Here is a tiny trained network, its code and every weight. The questions are about switching its units off for an input and a target symbol, where a switched-off unit gives its printed mean instead of its output.

import numpy as np


def w(rows, s, z=0):
    codes = np.array(rows[::2]) - 128.0
    scale = np.full(codes.shape[1], s)
    scale[-1] = z or s
    return codes * scale


def f(y):
    return np.maximum(y, 0)


def softmax(a):
    e = np.exp(a - a.max(-1, keepdims=True))
    return e / e.sum(-1, keepdims=True)


def log_softmax(a):
    a = a - a.max(-1, keepdims=True)
    return a - np.log(np.exp(a).sum(-1, keepdims=True))


def net(x, mask):
    ids = ['ΘΦαβγεζλμπστω'.index(c) for c in x.split()]
    T = len(ids)
    res = E[ids] + P[:T]
    u = 0
    for l in range(3):
        q, k, v = (res @ M[l].T for M in (Q, K, V))
        z = softmax(np.where(np.tri(T) > 0, q @ k.T / 4**0.5, -1e9)) @ v
        res = res + np.where(mask[u], z, O[l][:, -1]) @ O[l][:, :-1]
        u += 1
        y = f(res @ A[l][:, :-1].T + A[l][:, -1])
        res = res + np.where(mask[u : u + 4], y, B[l][:, -1]) @ B[l][:, :-1]
        u += 4
    return log_softmax(res[-1] @ U[:, :-1].T + U[:, -1])


Q, K, V, O, A, B = {}, {}, {}, {}, {}, {}
E = w([
[114,198,56],'Θ',
[168,102,191],'Φ',
[66,187,80],'α',
[62,144,5],'β',
[143,143,100],'γ',
[94,57,36],'ε',
[87,143,159],'ζ',
[182,28,133],'λ',
[184,156,82],'μ',
[66,156,168],'π',
[103,118,172],'σ',
[197,115,50],'τ',
[59,91,190],'ω',
],0.011)
P = w([
[126,185,163],'0',
[24,3,21],'1',
[15,23,54],'2',
[9,34,48],'3',
[23,41,77],'4',
[39,42,71],'5',
[43,31,68],'6',
],0.0039)
Q[0] = w([
[208,112,175],'0.h0',
[95,27,144],'0.h0',
[158,2,123],'0.h0',
[228,85,63],'0.h0',
],0.0046)
K[0] = w([
[130,90,32],'0.h0',
[83,248,97],'0.h0',
[32,174,77],'0.h0',
[4,74,16],'0.h0',
],0.0039)
V[0] = w([
[72,147,94],'0.h0',
[240,84,158],'0.h0',
[139,198,254],'0.h0',
[136,39,44],'0.h0',
],0.0063)
O[0] = w([
[44,109,19,175],'0.h0',
[235,141,217,62],'0.h0',
[89,176,198,3],'0.h0',
[222,2,55,225],'0.h0',
],0.0051,0.0031)
A[0] = w([
[96,230,128,80],'0.n0',
[233,90,139,201],'0.n1',
[193,146,240,139],'0.n2',
[121,2,131,252],'0.n3',
],0.0071,0.0033)
B[0] = w([
[56,180,114,133],'0.n0',
[163,2,150,166],'0.n1',
[220,76,202,136],'0.n2',
[49,46,84,254],'0.n3',
],0.0062,0.0084)
Q[1] = w([
[98,71,146],'1.h0',
[1,64,81],'1.h0',
[89,65,55],'1.h0',
[75,58,43],'1.h0',
],0.008)
K[1] = w([
[139,173,165],'1.h0',
[254,224,198],'1.h0',
[214,140,204],'1.h0',
[212,148,190],'1.h0',
],0.0071)
V[1] = w([
[183,35,47],'1.h0',
[1,167,73],'1.h0',
[136,69,207],'1.h0',
[37,125,75],'1.h0',
],0.0047)
O[1] = w([
[235,186,48,251],'1.h0',
[2,169,83,48],'1.h0',
[166,143,186,229],'1.h0',
[70,166,87,113],'1.h0',
],0.0058,0.0025)
A[1] = w([
[32,241,97,2],'1.n0',
[111,1,70,86],'1.n1',
[154,180,84,155],'1.n2',
[94,170,217,200],'1.n3',
],0.008,0.0033)
B[1] = w([
[118,39,82,154],'1.n0',
[115,255,182,255],'1.n1',
[109,149,89,137],'1.n2',
[37,94,144,137],'1.n3',
],0.0092,0.015)
Q[2] = w([
[240,25,167],'2.h0',
[100,172,118],'2.h0',
[253,52,60],'2.h0',
[218,188,13],'2.h0',
],0.0037)
K[2] = w([
[205,251,138],'2.h0',
[115,95,121],'2.h0',
[109,253,105],'2.h0',
[98,229,4],'2.h0',
],0.0042)
V[2] = w([
[98,50,173],'2.h0',
[66,67,89],'2.h0',
[106,254,204],'2.h0',
[195,153,176],'2.h0',
],0.0067)
O[2] = w([
[170,147,254,165],'2.h0',
[217,63,159,249],'2.h0',
[27,65,181,103],'2.h0',
[59,210,116,2],'2.h0',
],0.0056,0.0044)
A[2] = w([
[1,185,149,124],'2.n0',
[139,227,158,188],'2.n1',
[196,12,132,1],'2.n2',
[67,93,92,153],'2.n3',
],0.0072,0.0045)
B[2] = w([
[3,230,126,254],'2.n0',
[204,253,161,242],'2.n1',
[193,198,184,169],'2.n2',
[111,41,90,214],'2.n3',
],0.0054,0.0046)
U = w([
[155,95,20,115],'Θ',
[185,48,225,169],'Φ',
[113,60,71,232],'α',
[57,147,16,22],'β',
[148,175,72,248],'γ',
[70,221,91,15],'ε',
[80,69,165,191],'ζ',
[147,216,237,31],'λ',
[254,72,99,170],'μ',
[77,48,164,171],'π',
[52,122,143,255],'σ',
[233,243,99,66],'τ',
[4,109,186,16],'ω',
],0.0062,0.0026)

Each question gives the input, a string of symbols that net reads in full, and the target symbol t.
The units are the heads (4 rows each of Q, K, V and O) and the neurons (one row each of A and B). Each row of codes is followed by its name. A weight is (code - 128) times the scale printed after its matrix; where a second scale follows, it is the last column's (O, A, B and U).
mask holds one flag per unit, layer by layer, with each layer's heads first. A switched-off unit (its flag False) gives its mean, the last column of its rows in O or B, instead of its output. The means were averaged over made-up inputs and are rounded, as every weight is.
A unit's drop is (log p(t) with every unit on - log p(t) with that unit switched off) / (log p(t) with every unit on - log p(t) with every unit switched off).
The circuit of an input: a set's keep is (log p(t) with only the set's units on - log p(t) with every unit switched off) / (log p(t) with every unit on - log p(t) with every unit switched off). Starting from the 12 units with the biggest drops (on a tie, the unit counted first), units are removed one at a time, each time the one whose removal leaves the highest keep (on an exact tie, the one counted first), for as long as the keep stays at least 0.8.
circuit, biggest first: the units of the circuit, biggest drop first
most important unit: the unit with the biggest drop
k most important neurons: the k neurons with the biggest drops, biggest first
top k neurons in layer l: the k neurons of layer l with the biggest drops, biggest first
drop when u is switched off: that unit's drop, to one decimal
input ε λ ω γ ε α, target β: most important unit -> 1.h0
input σ μ π σ, target ω: circuit, biggest first -> (1.h0, 0.h0, 2.h0)
input σ τ Θ ζ ζ, target ω: circuit, biggest first -> (0.h0, 1.h0, 2.h0, 2.n0)
input σ σ α λ ω, target ω: 3 most important neurons -> (2.n0, 0.n3, 1.n1)
input α ε β γ γ μ ζ, target μ: top 2 neurons in layer 2 -> (2.n0, 2.n2)
input α α ω Φ, target μ: 2 most important neurons -> (1.n0, 1.n1)
input α λ Θ τ, target τ: 2 most important neurons -> (1.n0, 1.n1)
input π ε ω σ σ σ Φ, target Φ: 2 most important neurons -> (1.n0, 1.n3)
input α λ τ π, target μ: 3 most important neurons -> (1.n0, 1.n1, 0.n0)
input α λ τ α, target μ: top 3 neurons in layer 1 -> (1.n0, 1.n1, 1.n3)
input π λ λ σ π, target Φ: 4 most important neurons -> (1.n0, 1.n1, 1.n3, 0.n0)
input γ λ β Θ λ Φ ω, target ω: 2 most important neurons -> (1.n1, 0.n3)
input Φ ζ Θ α ε, target λ: 2 most important neurons -> (1.n1, 0.n2)
input σ λ ω τ π, target ω: 3 most important neurons -> (1.n1, 0.n3, 2.n0)
input ε ζ β π ε, target β: 2 most important neurons -> (1.n1, 0.n1)
input α ε π Φ Θ, target μ: most important unit -> 2.h0
input λ ζ α ω μ λ ε, target τ: 2 most important neurons -> (1.n1, 0.n1)
input α α γ, target μ: top 2 neurons in layer 0 -> (0.n0, 0.n1)
input λ λ Θ λ γ ω μ, target τ: 2 most important neurons -> (0.n1, 0.n2)
input π Φ λ, target Φ: 2 most important neurons -> (1.n0, 1.n1)
input π γ γ ω τ λ ω, target Φ: 2 most important neurons -> (1.n0, 1.n1)
input ε ζ σ β, target β: most important unit -> 1.h0
input Φ Φ ω Φ ζ γ Φ, target λ: top 3 neurons in layer 0 -> (0.n2, 0.n3, 0.n1)
input π μ π Φ, target Φ: top 2 neurons in layer 1 -> (1.n0, 1.n1)
input λ τ π ε, target τ: drop when 0.h0 is switched off -> 0.8
input σ σ π, target ω: drop when 1.n3 is switched off -> 0.1
input λ ζ λ Φ μ λ, target τ: top neuron in layer 2 -> (2.n1)
input ε τ ε γ β, target β: drop when 1.n1 is switched off -> 0.5
